What can hang from each mark
ladal: gezar pevod
pevod: dedid
laket: bolivo namos ralod reguv
reguv: disat gobel laket
kipuz: gezar gobel
gezar: gobel kipuz mozem ralod
bufom: dedid namos
katap: bolivo dedid disat
bolivo: gezar katap kipuz ladal
ralod: bufom disat gobel
gobel: kipuz pevod
mozem: katap ladal
disat: katap namos
namos: laket
dedid: ladal mozem ralod

Each row was made from one small tree. The marks that hang from a mark follow it in brackets, in alphabetical order. Every link used is in the known rows. Write each row's tree.
Each row is shifted at random along 5 fixed directions that mean nothing.
Known rows
katap[bolivo dedid[mozem]]: [  48 -412  -77  -17   90   51 -245  129 -274 -118  -62 -180  -19  -89
  -35   64  -74   49   33  -91 -108  274  157  -14 -165 -217 -168 -207
  131 -122   80  -46 -282  -38  -41  -20   48   94   50 -160  504 -124
  201  -87   -4  220   60   62  -70  130  152    6   78  -24  272 -373
  150 -207 -151]
reguv[gobel[kipuz] laket[bolivo[gezar[mozem] ladal[pevod]]]]: [-159 -335 -326 -439   38  -90   86   50 -500 -120   38  -91 -157  106
   93  134  -79   -9  153   40 -157  186  120  330 -115  -97   29 -121
  213  233  -15  138 -245  177  121  113   48   63  -73 -293  180   68
   31   30  -77  197  177  -72   80 -194  233   45  100  -45  194  -91
  243  -57 -187]
bufom[dedid[mozem] namos]: [ -25 -223  -24 -134   42    2  -91  114  -95 -148  -49  126  -14  -16
   10  -71  -31   49 -108 -100   60  267  152  149   10  -46   72  -74
   97 -101 -204  -34  -80  101   -1  164  -11  131   -4  104   53  -72
  166  -89  -32  143 -223 -285  -74  172  140  -99   24   -8  -10  -71
  122   -2    0]
mozem[katap[bolivo[gezar] disat[namos]] ladal]: [-101 -313 -123 -113  -46   74  -42  124 -329  -59  110 -130 -106    4
   24   27   90  -69   31   30 -148  108   53  136 -284 -196   44  -47
  -31   91   42  172 -123  -48 -117  110  -87  -61  -64 -261  373 -176
  150   10  -15  229  -87  -20  -68   58   47  117   99  135  276 -328
  121  -20 -269]
disat[katap[bolivo[kipuz] dedid] namos]: [-119 -309 -197 -455  130 -252   39  149 -299 -242   83   66 -149  223
   56    0 -117   37  117   75  115  343  196  199   33  -88   32 -184
 -118  -18   51   20   43  322   95  -37 -137 -172  -63 -140   57  127
  182  107  -79   49  108 -128    8 -205  266   87   69  -56  262 -353
  204 -120 -172]
reguv[gobel[kipuz] laket[ralod[disat]]]: [  -8 -168  -99 -243  -50  151  -19   81 -188   34   89 -113  -86  167
  108  -69  127  -16 -210 -141 -285 -103   62  104 -117 -101  105   -9
   -9   28 -115  148 -293  -50 -105  240   25  273   32 -173  496 -224
  242 -202    6  129 -148   79 -112  223   47  -55   40  113   97 -208
   46 -102  -62]
gobel[kipuz[gezar[mozem]] pevod]: [ -35 -184 -221 -217  -36  -27  -25  171 -232  -62   21 -133  -82  -52
   61   81   -2   27    2  128  -96   62   97  230 -106   68   77  -42
   61   96  -85  120 -172   55  -95  152   -3  119  -52 -102  207 -220
  103    2    2  217  119   61 -155  217  111  103  147  -11   33   32
  149   23  -95]
bufom[dedid[ladal mozem] namos]: [  -7 -333 -116  -52  -42   91 -145   -4 -345  -77   30    6  -69 -202
   38   60    7  -65   37 -109  -98  150  108  193 -113 -197   72  -16
  265   83 -155  149 -173   -7  -25  302   16  134  -46  194   96 -196
  201  -53    6  292 -280  -70   11  209   72 -154   37  -66   54 -145
   29   88  -83]
katap[bolivo[gezar[ralod[gobel[kipuz]]] ladal] dedid disat]: [ -45 -471 -163 -155  123 -268 -231  177 -374 -197   24 -167   17  134
   -7  206  -54    2  257   44 -164  299  166   91 -134  -38 -126 -230
 -172 -134  195   42 -288  -24  -63  -48   18  -67  -74 -312  539 -132
   -9   18  -60  205  298  448 -135 -235  239  -26   87 -194  239 -338
  319 -169 -302]
kipuz[gezar[gobel mozem[katap]]]: [-108  -75 -200 -288  -73 -154  195  186 -147 -117   43  -77 -134   66
   43    2  -56  -61  -63  230   61   97   63  334  -27  109  106    9
  -68  166  -54   41  -24  330   32  103  -38   56   12   25  112   59
   55 -105  -67  119 -168 -397  -60  129  176  144   90  106    7   -7
  150  -64   43]
pevod[dedid[mozem[ladal]]]: [ -54 -261  -15 -293   60   48   20  116 -139  -94  -48  -62  -54  242
   30   -2   27   36  -36  -74 -103  195  128  132   32   -8   89  -56
  309   64 -190   34  -49  179   53  105 -118   86 -122  190  -18 -153
  212   -4   16   24  -59 -344 -194  180  177   66   13   97 -125  -85
   78  -86 -242]
bolivo[kipuz ladal[gezar pevod]]: [-165 -220 -175 -356   48 -108   29   93 -270 -187  -59  -50 -167   12
   89   97  -68  -28   32  -13   -7  172  107  256  -42 -189  -27  -68
  162  264  -85  105 -110  287  129   25   15  -51 -120  342 -200  153
   54   49 -119   67  134 -340   79 -138  173   -9   79  112  222   72
   34   -6 -190]
bolivo[gezar[gobel] kipuz]: [ -47 -277  -73 -129   82 -213  -41  195  -96 -121   -6 -131  -19  194
  -48   15   14   90 -104   -1   40  257  152   86 -122  -29   -9 -134
  214   -8  -57  -42 -198   29   -4  -59  104   93  -40 -145  351   28
   43  -99  -83   89  176   16  -69  -93  102   -6  132   75   38  -48
  187 -181 -139]
dedid[ladal[gezar[kipuz[gobel] ralod] pevod] mozem[katap]]: [ -92 -421 -133 -184   34    4  -90  -25 -284  -89   77 -263 -134   15
   43  111   59  -71   94  -73 -253  104   92  170   34    7  112  -29
  590  307  -73  134 -162   95   66   98  -13  -50  -77  318  159 -276
  119   37 -247  380  110 -252 -103  171  101   53  -30  170   77  138
   49  -95 -351]
ralod[bufom[dedid[ladal mozem] namos] disat]: [ -90 -350  -29   26  109   60 -136  -12 -216 -252  -71  134 -128  -28
  121   21  -19   -8  -40 -414  -78  309  157  111  108 -234   18  -60
  104  149 -186    9   27  145   95   52  -78   95   54  368 -226   18
  154  -69 -139  124 -318 -269  -25  -83   33 -172  -93  -82   89  -12
 -151   60 -135]
kipuz[gezar[gobel mozem[ladal] ralod]]: [-102 -211 -137 -180  -18 -102  198  169 -122 -114   12 -226  -90  143
   37   17    4    7 -105   80 -201  154   80  246  -25  185  109    3
  308  213  -56   51  -97  202    6   39   -5  101  -27   77   86 -107
   60  -95 -176  183 -167 -320 -146  159   75  111   29  135 -148  103
   84  -59 -139]
bolivo[gezar katap ladal[pevod]]: [ -87 -185  -74 -269   26 -129   13  149  -88  -79   -6  -45  -57   69
  -56  -46   57   19 -195   -2    6  243  105  161 -193 -133   -5  -56
  221   78 -175   78 -182   53    7    4   -9   47  -72    6   43   34
   25   -7  -39   61  101 -136   27  -43  104   70   68  120  111   -7
  104  -24 -107]
reguv[disat gobel[kipuz]]: [-100 -187  -87 -325   29   55  100  101 -162  -62  -49 -125 -161  196
  197  -52   -8   -6 -125 -111 -159   44   87  129  -39  -69   98  -66
   93  109 -205   75 -156  170 -123  113  -99   92   24  -96  187 -126
  205  -69  -77   77   75  -44 -180   29  112   95   45   39   44  -37
   45 -150 -110]
reguv[disat[katap[bolivo[kipuz]]] laket]: [ -84 -390 -278 -321  -17   89   28  -28 -576  -55  146 -234 -251  -48
  202   -3  -26  -91  172  -63 -257   15   77  166 -239 -407   45  -77
   78  338   95  229 -253   53  -42  149   24   36  -14 -482  269  -53
  357   -2 -127  223   -7  103   79  -34  130  111   77  -53  463 -336
   -8   25 -229]
gobel[kipuz[gezar] pevod[dedid]]: [  -8 -180 -161  -46    8   77  -97  131 -144  -75  -59  -82 -134  -71
   47  -82  -78   74 -112 -102   48  133  133   94 -153 -105 -203 -124
  -22   42 -105  -54 -202  167   -1   15    1  105  -51  123  159   -4
  156 -127   48  192   84 -330  -44   59   37  -10  232  -26  259   38
   24  -22  -73]
laket[bolivo[katap[dedid[ralod]] kipuz] namos]: [ -71 -266  -20 -227   91 -142    5   78 -228 -138  142    6  -94  196
   42 -104    2   -7 -114 -188  -38  350  114  143  -89  -46  -67 -109
  184   24 -102   60 -139  162  133   83  -27   90 -119 -220  161  -39
  226  -42  -77  154  258  -42   18  -30  170  -77   -2   86   86 -388
   76 -112 -169]
ralod[bufom[dedid[mozem[ladal]]]]: [ -84 -196  -67 -143   12  133   -1  175  -95 -178  -78  106  -51   38
    3  -42  -14   34 -188 -189  -87  188  119  128  -24 -104  -96  -39
 -107   12 -216  -34  -36  148   12   94  -36  181   48  159  -64   56
  141 -184   50   57 -369 -468  -31  103   85  -81  -16    0   63  -63
   27  -71  -46]
ladal[gezar[gobel kipuz ralod[bufom disat[namos]]] pevod]: [-101 -280 -264 -240   28 -114   32   26 -223 -201  105 -181 -132  197
  147  186   14   48   91   76 -195   65   76  291   34  -75   98  -66
  222  248   43  103  -11  198  -24    7  -41  -23  -70  225  148  -13
  -59   39 -208  167 -184 -139  -67  -64   67 -150  -18  191   93   87
   21  -24 -134]
kipuz[gezar[mozem[ladal] ralod[bufom]] gobel[pevod]]: [-123 -266 -133 -159   67  -69   11  178  -77 -187  -28  -85  -82  142
   54   15   -6   67  -17  -57 -264  221  129  235  164  275  120  -50
  247  236 -116   68    8  197   44  -52 -132   -1  -14  183 -122 -194
   85   43 -150   99   39 -281 -200   74   89  143  -55   45  -91  236
   47   28 -303]
dedid[ladal[gezar] ralod]: [  66 -207 -156 -127  -80   53 -129  152 -183  -22  116  -77   -5  -85
  -84  195   24  -32  -72  111  -13   55   94  152 -120 -140 -157  -67
  360  -96  -71   77 -296  -87 -280  208   10  222  -51  199  343 -228
   60  -94  116  176 -104  144  -29  266  162 -181  158   58  142 -256
  197 -197   -7]
gobel[pevod[dedid[ralod]]]: [  48 -306  -79  -14   59   57 -104   13 -179  -60   66 -158  -95   51
   53  -56  -21   55   -2 -156 -112  110  118   95  -29  -37  -37 -126
  382  115 -106   60 -175   40  -93  114  -94   77 -152  170  132 -229
  241   -3    9  106   90  -18 -148  125  116   23   91   37    1  -12
    9  -37 -184]
katap[bolivo[kipuz ladal] dedid]: [ -88 -338 -102 -148  -13  -24  -39   72 -422  -95    4 -242 -165  -76
  121   15    1  -83   41  -76 -236  138   68  126 -249 -272  -49  -62
   38  211   81  235 -211   77  115   81   50  -47  -42 -138  195  -49
  253  -29  -64  206  161  118   28  -27   56   11   23  -28  185 -289
  -61   19 -267]
dedid[ladal[pevod] ralod[bufom gobel]]: [ -22 -286 -155  -56  117    5 -160   81 -148 -229    3   79  -84   30
  -45  194  -95   13  -42 -136   -9  167  168  126   87  -94 -109 -156
  180    7  -85  -45 -111  171  -41  -20  -90  115  -21  489   41   47
    0  -70   14  -72 -224  -69    0 -139  173 -174   21   16  117  -39
   36 -140  -48]
reguv[disat[katap] gobel[kipuz]]: [ -95 -381  -65 -458  205  -85   50   78 -177 -124  -10 -101 -107  378
  170  -67  -42  107   34 -111 -101  220  209   52  137   85  239 -224
  322   48 -171  -11 -137  132 -143  -62 -140  -16  -23 -194  223 -217
  212   72 -163   12  296    3 -287  -90  275  195   39   11   -6  -71
  191 -242 -284]
ralod[bufom[namos] disat[katap[bolivo]] gobel]: [ -48 -320 -129  -63   33   -7 -249    1 -312 -158   89   -3 -112  103
  175  107   62  -84   87    8 -190   67  137  131  -98 -149  269  -98
  -62  127  101  189  -19  -10  -80  122 -143   -5   46  -80  270 -240
  149   63  -80   30 -231  209  -98   -2   83  -84  -85   89  108 -303
 -150  135 -206]
laket[ralod[bufom[dedid]] reguv[gobel[kipuz]]]: [ -83 -181 -162 -305   15  -27  -40  133 -212 -113   77  190  -59  259
  129  -95  -25  -29 -102 -102 -145   40   89  241   46   97   57  -69
 -279   51 -222  111 -158  203   -1  232  -48  214  -57  -76  123  -98
  174 -110   54   41  -89 -109  -69   70  177 -158  -38  -14  -83 -190
   75 -135  -43]
gezar[gobel[pevod] mozem]: [ -10 -141 -205  -44  -43    2   76  166 -128  -76  -22 -158  -84  -51
  -38    4  -32   66 -174   70  -70   80   94  195 -208   15  -46  -38
   29   76  -74  -11 -185   62  -97  147   60  175  -28  -23  303  -44
   32 -152   33  171 -191  -36  -61  137   60   47  153   98   -5   67
  163  -66  109]
disat[katap namos[laket[bolivo ralod]]]: [ -16 -253 -147 -312   65 -115  -28  128 -213  -77  253  150  -62  213
  -21  -83   -2   92  -98   19   97  190  161  209  -22  -61   86 -169
  145 -129  -31    9 -139   34  -53  190  -38   72 -129 -327  360  -62
  161   25   27   94   29 -159  -29   99  142 -112  143  152  108 -453
  257  -88   58]
reguv[disat gobel[kipuz pevod[dedid]] laket[namos]]: [-130  -68 -176 -491   -3  155  212   59 -230  -89  -66    6 -236  269
  178 -153  -63   60 -103 -183  -74   76   92  268   13  -80   10  -15
  -77  159 -268   37  -52  397   85  151 -170  138  -99   99  -28   41
  223  -94   65   75  -59 -355  -54  -88  171   22   89   20  184   17
  125  -67  -56]
dedid[ladal mozem ralod]: [  32 -425 -139  -11   98  -38 -125   50 -318 -134   86  -75  -82  -84
  -23  165  -66  -44  101 -152  -31  214  158   89    3 -167  -90 -125
  451   42  -54    2 -217   14 -112  104  -48  132  -73  133  147 -111
  192  -51  -73  154 -100  134  -47   43  181  -50   97 -106  126 -196
  131 -190 -121]
namos[laket[bolivo reguv[disat gobel[kipuz]]]]: [-166 -271 -135 -458  179 -103   64  125 -333 -203  -24   85 -174  392
  164  -36 -127   15   35 -225   19  224  143  207  141  -46   49 -172
   18  112 -161  -42 -141  323   69  108  -53   99  -58 -336   67   49
  140   41  -84    5  380 -221 -110 -180  212  -27   61   53   87 -222
  202 -210  -78]
gezar[gobel[kipuz pevod[dedid]] mozem[ladal]]: [-102 -245 -256  -48  -75  111  180    6 -361  -44  -32 -293 -222    7
  121  -57   -9  -21  -56 -126 -296   11   61  196 -314  -10  -49   23
   68  408  -70  133 -161  172   80  211   21   92 -126  114   64  -86
  172 -130    2  261 -200 -322  -85   89  -24   94  123   46  -40  161
  -54   50 -168]
gobel[kipuz[gezar[mozem ralod[bufom]]] pevod[dedid]]: [ -20 -265 -224 -104   -9  -13  -19   73 -221  -72   38 -194  -90   52
  108  -14    2   86    8   -4 -252   96  102  186  -87  106  -42  -66
  139  169  -47  102 -147   95   11    6  -34  117  -81 -101  126 -210
  135  -25  -82  239   58  -71 -200  141   52   47   49  -94  -46  135
  -15   40 -209]
namos[laket[bolivo[gezar kipuz]]]: [-129 -281    1 -381  139 -275  -22  176 -203 -171   61   -6  -57  447
   40   34   54   52    6  -70   43  277  136  207  100  -23  177 -126
  311   75 -113   78  -44  106  114   61    3   17 -109 -285   63  -29
  104  148  -95    7  551  -83 -138  -73  138   28   17  125  -62 -173
  156  -56 -244]
kipuz[gezar[ralod[disat]] gobel]: [  37 -242 -119 -128  -62  -41 -287  108 -127  -16  137 -190  -28  -76
   94   75   86  -62   39  112 -225   -7   56  188  -10  -13  125  -40
  208   62    9  187 -229  -51 -156  177  -38   57   42  -35  448 -368
  124   -8  -78  251   89  172 -126  308   38  -40   54   92  124 -163
   29   46 -162]
pevod[dedid[mozem[ladal] ralod[bufom[namos] gobel[kipuz]]]]: [ -45 -278 -177  -78  -50   32 -104  -17 -369 -104   67   15  -94   75
  120  124   40 -125  114  -94 -238   65  111  193 -141  -48   85   20
   56  139  -60  185  -58  100   36  277 -159  113 -107  167   45 -192
  227  -82   23   87 -409 -117 -121  113  109 -164  -39  -89  -55 -132
  -61   53 -243]
laket[bolivo[katap kipuz] ralod[disat gobel[pevod]]]: [-138  -70 -137 -230  -35 -166  -38   72 -231 -111  192  118 -178  261
  143   29   98 -179 -129 -100 -169   39   45  344 -151 -131  143   83
 -374  244 -170  236   -6  169   52  438 -150   87 -143  -36   21  -56
  124   14  -17   48   88   19   50  -70   61   -9  -25  182  141 -182
  -98  157  -50]
bolivo[katap[dedid[mozem ralod] disat[namos]] ladal[pevod]]: [ -71 -214 -134 -382   35 -210    4  117 -204 -173   64   49  -87  -45
  -50   36  -45  -41   48  -34  -37  393  110  266  -38 -229  -59  -35
   37   11 -108   71  -65  202   -1   97 -219 -100 -111  138   -6  119
   89   44  -41  152 -104 -106   47  -54  232   82   31  -87  300 -241
  298 -113  -55]
gobel[kipuz[gezar[mozem[katap]]] pevod]: [ -40 -274 -337 -139   42  -39   -7  163 -326 -151    8  -49  -86 -188
  -21   55 -152   64  102   69  121  131  162  169 -153   44 -175 -157
 -250  -15    9  -83 -236  140  -23    7   91   95  -30 -220  260   14
   66 -117  -13  210   38 -208  -38    1  226   91  274  -99  324    9
  275  -80  -10]
ladal[gezar[kipuz ralod] pevod]: [  32 -345 -253  -81  -54  138 -107   24 -312  -19  100 -370  -44 -151
   46  138   24   24   28  107 -247  -90   41  136 -267 -172 -105 -107
  370  137   58  122 -408  -79 -125  125  197  141  -74  -60  491 -229
   69  -76 -106  379  -25   11   -2  276   58 -123  131  196  221  -14
   41  -45 -106]
ladal[gezar[kipuz ralod] pevod[dedid]]: [   8 -448  -95 -146   64  102 -107  -63 -246  -28   49 -429  -56  130
  115   34   52  109   71  -39 -314   54   86   77  -69  -40   52 -164
  744  240    4  126 -300    6   28  -15   98   34 -156  139  322 -348
  151   55 -188  310  238 -145 -186  219   91  -35   16  232  -42  106
  -51  -36 -375]
bolivo[katap[disat] kipuz[gezar gobel]]: [ -23 -277  -87 -206   11 -166 -255  207 -146  -61   45 -126  -12  -66
  -15    4   38  -11   55   67  -80  226  119  113 -145 -114   34 -124
   82   34  -13  101 -295  -16  -59   -2   31  -24   22 -300  458 -152
  141   -7  -62  205  294  101  -46   83  135   88  124  -39  309 -250
  197  -23 -221]
pevod[dedid[ladal[gezar[ralod[gobel[kipuz]]]]]]: [ -23 -292 -197  -50  -30   30 -114   10 -282  -48   49 -184 -118   86
   48  104   13  -56  -31  -41 -145   48  121  100 -180  -60 -151  -82
  203  112   20   72 -248   87   16  124   36  122  -89  300  273 -173
   88 -118  -16  251  -88 -114  -70   20   50 -178  103   29   87  -24
  -39  -63 -194]

Write each row's tree
[ -45 -360 -111   26   11   56 -147  -36 -347 -156    8   63 -126 -358
   -2  -73  -94  -62   21 -221  -35  257  135  137 -193 -240 -108  -65
  102   38  -53   34 -183   49   20  164  -40    7  -32  130   66  -15
  170 -113 -113  286 -254 -349   91   32  141  -79   47  -70  279 -143
   75  -15  -78]
bufom[dedid[mozem[katap[bolivo[ladal[pevod]]]] ralod] namos]
[  21 -209 -144 -160  -57    8  -87  145 -105  -67   83  -75  -76   43
  -36   99  -25    4  -76   33   34  145  114  156   -8 -107 -233  -93
  358  -19  -79   -7 -215  158  -52  128  -33   83  -40  283  226  -94
   75 -131   59  225   -6 -152  -20  127  166 -198  147  -18  127 -136
  164 -226  -44]
pevod[dedid[ladal[gezar[kipuz[gobel]]] ralod]]
[ -38 -383 -164  -24   67 -109 -146  181 -224 -209   27   40  -12   19
  -89   69  -48   86  -66 -132  -22  295  173   76 -147 -182 -337 -162
  -59 -137  -23  -54 -215   -9  -32  -83   92  143   23 -215  207   72
   -1 -137  -49  193   22   50   62 -216   98 -187   73 -217  254 -189
  130 -171 -111]
katap[bolivo[gezar[ralod[bufom[dedid[ladal]]]] kipuz]]
[ -89 -286 -206 -138   80 -149   21   63 -274 -171   80  -89 -145  206
  138   63  -46  -85   49  -20  -88   19  120  166  -16  110   78  -96
  -73  140   12   63 -100  225   11  123  -17   45  -80   15  112  -62
  146  -44 -148   50  -94   -1 -132  -80  117  -20   31   -3  -27   12
  -16    1 -135]
gezar[ralod[gobel[kipuz]]]
[  15 -129  -85   -2    4  100  -88   57  -14 -109   80   50 -128   57
   62  -85   44   88 -211 -211  -62  141  107  113  -17 -171 -110  -42
   40   10 -134   18   23   83  -77   71 -218   87  -46  222   49  -46
  148  -89   41   45 -236  -96  -90   11  -20 -124   45   54  104  -38
  -78   -5  -17]
gobel[pevod[dedid[ralod[bufom disat[namos]]]]]
[ -56 -371  -84  -64  175  -49  -97  184 -224 -244  -63   13  -84    8
  -30   20 -140   19   73 -127  108  314  178   21  -40 -166 -159 -217
 -187 -104   27 -196 -133  160  -67 -101  -46    2   10 -221  266   91
  132  -69 -121   89  -20 -179  -96  -96  256  142  116  -59  353 -285
  245 -248  -86]
dedid[mozem[katap[bolivo disat]]]
[-144 -301  148  -14   79   85   40  176  -37  -99 -105 -249 -103  249
   67  -90  152   33 -290 -247 -328  311   76  -17 -104  -52  126  -43
  396  220 -100   73  -76  -29   -2  -87  -78   25   38 -116  120 -237
  157    3 -215  192  143  -58 -274  101  -47  277  -88  217 -121  -23
  -68  -97 -384]
katap[bolivo[gezar[mozem[ladal]]] disat]
[  26 -258 -290  147 -135  122 -100   38 -278  -35   59 -314  -75 -201
   -7  192   86    3  -96  -18 -382  -17   51  175 -321 -169 -191   27
  165  213   45  132 -291 -192 -193  159   98  256   20  108  432 -227
  -64 -176  -17  391 -301  199  -13  163  -81 -153   84   93  167   51
  -10  -33  -21]
dedid[ladal[gezar[gobel[pevod] mozem ralod[bufom disat]]]]
[-123 -158  -48 -229  -19  166   -3   80 -167  -30   34  -77 -233   67
  140 -150   69   -1 -222 -269 -267  128   57  182  -65 -179   61   17
  178  253 -210  139 -139   97   34  226  -21  102  -14 -147  162 -111
  272  -61  -54  200  231 -129   -9   65  -48   37   24  147  202  -28
  -23   64 -170]
reguv[disat laket[bolivo[kipuz[gobel[pevod]]]]]
[ -43 -415  -76  -90   25   62 -115   -1 -389  -75   46 -220 -188  -31
   79   18   21 -117    3 -162 -251  220  116   67 -138 -276   32  -67
  327  242    8  158 -134   28    1  108 -109  -15   21   83  197 -183
  300   21  -88  317   -9   17  -19  132   44  132  -27   12  211 -326
  -79  -93 -285]
disat[katap[bolivo dedid[ladal mozem]]]
[-156  -96 -185 -317  -81   32   98  202 -160 -130   -1  -78 -156  154
   88   98   24  -69  -42   77 -114   -3   47  323    0   28   71   41
   12  277 -169  148   -4  272  -23  262  -92  -18  -75  338 -105 -100
   81    8   33  137  -13 -355  -47  148  101   33   66  191  101  126
   79   23 -149]
mozem[ladal[gezar[kipuz[gobel[pevod]]]]]
[ -17 -247 -174 -262  -21    5 -119   70 -326 -146   75  -50  -91 -173
    8  108  -60  -80   88    0  -89   84   69  203 -120 -240 -175  -69
 -215  -46   32  115 -193  102  -84  167  -87  -10  -31   79  236  -40
   60  -45   57  133  -19  -14   38   56  239  -33   70   13  364 -368
  163 -124  -44]
mozem[katap[bolivo[ladal[pevod]] dedid[ralod[disat]]]]
[-164 -121 -109 -308  -12    9  -23  116 -216 -142    2  157 -190  146
   76  -45   -8  -48  -69 -145  -62  252  100  328  -46  -46   -7   44
  -16  181 -258   75   63  368  247  308 -198   16 -199  201 -167    0
  173    3   64  177   94 -475   45    8  100  -47   60  119   92 -133
   69   33 -179]
laket[bolivo[kipuz[gobel[pevod[dedid[mozem[ladal]]]]]] namos]
[ -67 -342 -217 -390   24   20   11   39 -417  -23  165 -131  -82  250
  142   41   21   34   82  -25 -239  109   88  237 -114  -41   57 -116
  279   18  -64  125 -315   -2  -92  173   17  220 -100 -580  550 -244
  146  -34  -72  290  219  233  -65  -21  184 -102   89   33  184 -313
  266 -143 -201]
reguv[disat gobel[kipuz] laket[bolivo[gezar[ralod]] namos]]
[ -54 -242 -223  -62   57  -37  -53   88 -140 -158  -48 -104  -67  214
   37   44  -36  116  -66  -55 -160  173  171  118  -76  145 -149 -127
  -10   75    4  -51 -108  139   74  -49  -13  122  -56  132  146  -94
    6  -94  -59  139  -45 -198 -185  -74  114  -58   31    0  -16  214
   35  -73 -170]
ladal[gezar[mozem ralod[bufom gobel[kipuz pevod[dedid]]]]]
[-120 -275 -113 -169   54 -231  -64   68 -266 -175  118  -67 -200  290
  139   -3  -16 -168  -11  -97  -97  233  129  136  -41  -48   42  -88
  -59  193   47  113    4  200   18   94 -221 -103   25   38  100  -27
  200   19 -126  148  121    6  -62 -138  122  137  -37  -28  191 -221
  -38 -138 -275]
disat[katap[bolivo[gezar] dedid[ralod[gobel[kipuz]]]]]
[ -91 -141 -185 -580  -25 -233   75  265 -260 -159   67   73  -73  128
  -13   56  -44  -30   15  260   64  201  130  277 -100 -111  -36  -61
 -331 -119  -25  111  -68  231  -17  142  -89  -46  -72 -233  110   78
   89   19   91   41  100   47   39  -26  301   31   94  -96  188 -433
  292 -125  -28]
disat[katap[bolivo[kipuz ladal] dedid]]
[-132 -256 -116  -37  117 -193   97  108 -133 -193 -153 -109 -176  104
  -52 -172 -111  120 -167 -271  112  448  215   58 -235 -160 -315 -152
  119  213  -65 -169 -167  258  224 -213   78  -15 -100  221  -69  327
   53 -171 -123  107  129 -590  100 -425   91   13  183   17  292  198
   72 -109 -157]
bolivo[katap kipuz ladal[gezar[gobel[pevod[dedid]]]]]
[ -57 -259 -118  -80  -57   67   -4  166 -274  -68   11 -232 -120  -44
   60   87   27  -17  -96   80  -99   74   73   99 -275 -256 -103  -82
  193   94   80  102 -253   -2  -66   62  104   68  -10 -152  338  -93
  102 -108  -60  245   17   53  -13   73   57 -106  112   99  165 -202
   33  -81 -109]
katap[bolivo[ladal[gezar[kipuz]]]]
[ -11 -125 -149 -287  -76  -45 -155  198 -146  -95   51   78   -2  153
   -6  187   33  -54   19  116 -101  108  127  223  -19   24   -3    4
  -41  -93 -104   80  -52  130  -58  190 -208  169  -42  183  185 -155
   87 -110  153   32 -213 -159 -153  182  200 -127   40  -90   12 -208
  155 -124 -150]
pevod[dedid[mozem[ladal] ralod[bufom gobel[kipuz[gezar]]]]]
[ -90 -227  -67 -195  -21   63  -18   46 -199  -73   31  -38 -162   49
   23   -1   42  -47  -35  -85   -9  258  100  162  -46 -230  -29  -14
  226  141 -109   47   -8  187   53   81 -174  -47  -99  359   69  -48
  158  -12  -40  267 -151 -417  -68   63   92   42   69  102  212 -128
   82  -97 -199]
pevod[dedid[ladal[gezar] mozem[katap[disat[namos]]]]]
[ -73 -327  -83  -64    1  176   28  -36 -427   -3  199  -77 -195    5
  159 -118   55  -49 -115 -238 -257   90   43  194 -168 -174   78  -54
  361  270  -16  214 -273   37  147  216   95  201 -181 -151  255 -139
  331 -110  -71  231  -81  -19   79   78   12 -201   28  205   61 -355
  -88   95 -172]
reguv[laket[bolivo[ladal] namos ralod]]
